Below are the code and all the weights of a small trained network. Each question names an input and a class and asks about switching units off, where a switched-off unit gives its printed mean instead of its output.

import numpy as np


def w(rows, s, z=0):
    codes = np.array(rows[::2]) - 128.0
    scale = np.full(codes.shape[1], s)
    scale[-1] = z or s
    return codes * scale


def f(y):
    return np.maximum(y, 0)


def log_softmax(a):
    a = a - a.max(-1, keepdims=True)
    return a - np.log(np.exp(a).sum(-1, keepdims=True))


def net(x, mask):
    res = np.array(x, float).reshape(1, 2) / 4 @ E
    y = f(res @ A[0][:, :-1].T + A[0][:, -1])
    res = res + np.where(mask, y, B[0][:, -1]) @ B[0][:, :-1]
    return log_softmax(res[-1] @ U[:, :-1].T + U[:, -1])


A, B = {}, {}
E = w([
[107,193,150,208,141,62,70,60],'x0',
[9,42,157,110,97,230,74,138],'x1',
],0.015)
A[0] = w([
[96,18,182,121,28,195,86,124,231],'neuron 1',
[121,237,199,219,152,80,57,56,255],'neuron 2',
[100,133,202,154,115,195,3,114,128],'neuron 3',
[112,137,106,123,149,134,143,110,96],'neuron 4',
[132,85,119,1,111,154,147,210,174],'neuron 5',
[142,106,143,67,62,211,202,216,204],'neuron 6',
],0.0079,0.0041)
B[0] = w([
[63,61,177,98,90,245,129,187,253],'neuron 1',
[142,185,150,159,117,129,119,18,242],'neuron 2',
[78,119,216,143,102,88,186,165,201],'neuron 3',
[116,100,70,115,99,99,202,101,128],'neuron 4',
[101,65,81,73,198,108,97,73,223],'neuron 5',
[116,52,35,3,146,130,93,117,232],'neuron 6',
],0.011,0.017)
U = w([
[71,80,42,73,156,174,42,97,75],'0',
[70,179,187,215,40,128,94,93,21],'1',
[231,254,133,242,126,21,156,50,254],'2',
[214,97,51,89,122,10,198,116,122],'3',
[158,157,138,165,92,177,93,205,34],'4',
[90,79,212,96,25,212,136,188,128],'5',
],0.0092,0.0048)

Each question gives the input, the list of numbers given to net, and the class t.
The units are the neurons (one row each of A and B). Each row of codes is followed by its name. A weight is (code - 128) times the scale printed after its matrix; where a second scale follows, it is the last column's (A, B and U).
mask holds one flag per neuron, in row order. A switched-off neuron (its flag False) gives its mean, the last column of its row in B, instead of its output. The means were averaged over made-up inputs and are rounded, as every weight is.
A unit's drop is (log p(t) with every unit on - log p(t) with that unit switched off) / (log p(t) with every unit on - log p(t) with every unit switched off).
unit that matters most: the unit with the biggest drop
top k neurons: the k neurons with the biggest drops, biggest first
drop when u is switched off: that unit's drop, to one decimal
input [8,8], class 5: unit that matters most -> neuron 1
input [0,1], class 5: top 3 neurons -> neuron 5; neuron 6; neuron 2
input [-1,-2], class 3: top 2 neurons -> neuron 1; neuron 2
input [-1,-4], class 2: top 2 neurons -> neuron 1; neuron 6
input [6,5], class 1: top 2 neurons -> neuron 2; neuron 6
input [-5,7], class 0: top 2 neurons -> neuron 6; neuron 5
input [-7,7], class 0: top 2 neurons -> neuron 5; neuron 6
input [-2,-3], class 3: drop when neuron 2 is switched off -> 0.2
input [-7,5], class 0: drop when neuron 5 is switched off -> 0.2
input [5,7], class 5: drop when neuron 1 is switched off -> 0.1
